Each row, then the group of its hidden value:
In the rows, 128 means zero.
124 134 111 142 176 127 157 131 118 153 109 142 131 152 54 84 118 158 113 146 139 183 138 122 132 139 121 164 135 138 105 115 122 108 79 150 176 91 148 105 123 116 146 100 133 166 116 => ler
113 102 101 84 98 102 119 116 97 129 155 119 153 139 112 161 108 102 100 122 124 129 164 127 145 123 166 108 106 118 71 121 118 123 150 141 129 152 146 119 121 125 122 100 147 121 127 => Veru
103 112 111 154 87 66 141 95 138 159 167 100 104 148 131 110 112 106 130 100 134 142 141 122 118 138 48 154 110 106 142 94 156 100 147 126 108 167 149 132 153 126 132 90 116 105 139 => mizu
83 121 111 145 162 113 154 119 90 170 86 136 127 134 90 53 103 146 108 140 132 138 152 124 135 122 102 152 120 87 137 151 127 96 80 145 134 114 139 136 148 132 150 109 104 138 99 => Veru
114 104 107 122 120 105 165 92 114 182 111 122 145 177 88 99 118 132 131 112 105 150 123 113 121 113 66 139 114 83 111 117 163 86 115 138 109 100 174 126 134 143 146 113 141 157 95 => Veru
117 134 108 144 180 119 175 128 104 131 121 145 92 135 87 76 137 150 103 146 138 148 152 132 152 130 153 157 107 118 120 151 150 101 73 175 172 54 132 91 127 125 120 113 106 154 104 => ler
124 134 105 123 71 97 134 106 143 124 213 104 145 140 150 162 123 107 126 132 118 161 155 114 125 144 105 114 102 122 107 114 120 120 183 122 129 138 133 118 112 111 143 93 136 102 187 => mizu
164 117 118 174 107 92 135 121 158 114 214 106 88 140 112 165 155 121 114 116 185 172 156 137 141 135 128 131 126 169 106 144 175 125 128 144 170 132 132 105 151 100 102 100 126 157 179 => ler
121 138 110 150 55 110 124 94 151 113 197 93 96 122 169 152 139 108 122 119 146 157 175 146 130 141 135 139 111 132 120 164 161 127 127 158 128 153 115 119 141 111 107 110 86 123 186 => Veru
67 123 95 87 76 136 145 91 113 130 141 114 102 156 72 125 105 120 132 107 122 138 160 126 150 136 91 143 102 99 92 126 154 109 103 187 132 151 164 130 116 150 138 135 93 136 134 => Veru
118 155 112 147 151 122 150 119 129 156 133 123 93 112 100 51 136 170 135 143 141 154 168 127 125 155 73 160 129 111 132 151 161 108 76 136 150 76 119 107 130 122 150 138 105 217 131 => mizu
105 143 113 168 140 136 183 101 123 177 120 121 146 164 132 83 128 157 130 143 85 169 144 100 98 139 99 180 149 143 143 126 136 75 105 132 155 69 145 109 136 112 150 127 100 170 180 => ler
129 128 101 107 92 116 124 102 135 126 196 101 94 122 124 132 148 117 124 115 132 136 182 142 141 150 139 108 100 133 100 146 175 126 121 155 138 122 113 94 114 120 119 113 109 177 144 => mizu
83 129 114 142 148 111 147 107 103 196 65 133 97 154 81 74 121 142 116 126 145 140 112 124 135 126 79 163 118 66 124 143 173 86 94 153 145 102 134 123 155 144 138 133 114 124 101 => mizu

144 126 80 129 93 145 143 70 162 109 127 144 106 178 164 172 98 137 126 141 219 140 133 120 => Y
136 114 105 94 123 128 149 83 129 131 122 158 135 161 151 117 104 131 105 170 195 139 129 116 => Y
109 89 85 142 161 131 183 79 123 130 131 148 147 168 171 160 127 196 133 123 189 143 90 91 => N
121 95 56 136 126 145 176 75 116 116 126 141 146 174 176 165 121 177 186 125 224 139 100 101 => N
124 95 117 97 153 135 167 95 151 143 135 178 176 155 170 108 139 141 126 154 201 137 108 91 => R
122 110 75 157 121 144 148 92 143 112 136 122 125 165 160 181 144 170 154 111 197 131 114 110 => N
133 123 106 103 117 129 152 87 117 131 120 149 121 158 156 113 86 131 103 162 199 144 122 116 => R
138 105 105 108 120 137 164 58 205 128 135 176 134 195 174 173 115 148 89 156 216 146 119 105 => Y
118 118 125 146 145 143 158 87 197 132 155 168 121 160 194 171 125 139 125 113 196 146 88 82 => N
144 140 73 151 81 141 121 100 108 96 118 103 84 148 144 173 89 132 158 118 174 132 141 141 => Y
143 116 98 109 108 134 142 90 176 114 122 143 129 174 138 168 123 133 123 154 186 131 143 132 => Y
126 119 42 164 103 145 147 95 82 97 121 100 108 153 151 182 115 174 196 106 196 132 118 124 => N
117 79 47 127 137 142 200 58 108 121 123 150 161 192 181 163 124 197 179 136 241 141 98 92 => N
129 129 105 111 123 132 137 123 93 131 119 130 130 122 149 98 104 117 161 142 157 134 109 115 => N
132 122 116 109 124 134 143 104 136 128 129 151 136 142 151 119 112 123 115 145 171 136 124 114 => R
133 114 112 94 130 131 154 103 128 140 127 164 153 143 156 101 112 121 122 158 186 140 118 110 => R
144 124 105 111 108 135 136 100 149 119 124 147 125 160 146 142 104 111 123 157 181 134 138 127 => Y
118 93 43 148 126 137 168 89 81 110 117 104 147 169 142 169 136 197 175 116 194 128 118 121 => N
138 131 109 104 116 142 146 105 129 131 130 162 133 135 178 106 95 101 147 153 205 142 107 96 => R
136 135 102 112 112 135 141 121 80 129 117 133 131 124 155 100 97 103 167 149 170 136 112 120 => N
142 131 103 111 109 143 140 95 145 124 131 160 124 152 175 132 96 108 134 149 204 140 118 108 => R
116 92 65 141 136 142 181 79 108 120 129 135 152 168 171 157 128 182 180 120 224 140 101 104 => N
122 93 49 123 126 141 182 76 99 117 118 148 153 170 170 146 114 178 177 140 231 138 106 103 => N
137 127 90 98 117 140 159 95 116 133 123 161 142 142 179 102 90 111 147 159 218 144 106 97 => R
131 104 60 131 114 141 156 83 111 107 120 131 136 173 152 164 116 167 155 134 204 133 125 119 => R
142 117 108 100 115 134 142 86 196 120 128 161 134 173 145 162 123 117 117 158 177 133 140 124 => Y
115 90 73 142 147 141 185 70 138 121 138 146 150 178 184 174 138 185 165 117 220 141 94 91 => N
134 123 102 99 122 136 153 107 110 138 122 157 148 134 167 97 103 113 147 160 207 141 110 107 => R
135 128 96 110 113 136 146 113 103 129 122 143 131 130 170 104 99 113 152 149 182 138 112 113 => R
127 94 139 75 154 125 178 70 179 155 134 197 168 175 171 107 118 138 64 178 210 147 116 89 => Y
137 132 91 115 110 131 129 117 98 119 119 126 126 127 144 112 107 121 153 139 160 130 131 133 => Y
117 98 73 137 138 143 184 77 129 123 133 147 142 166 184 160 122 178 171 119 215 144 95 93 => N
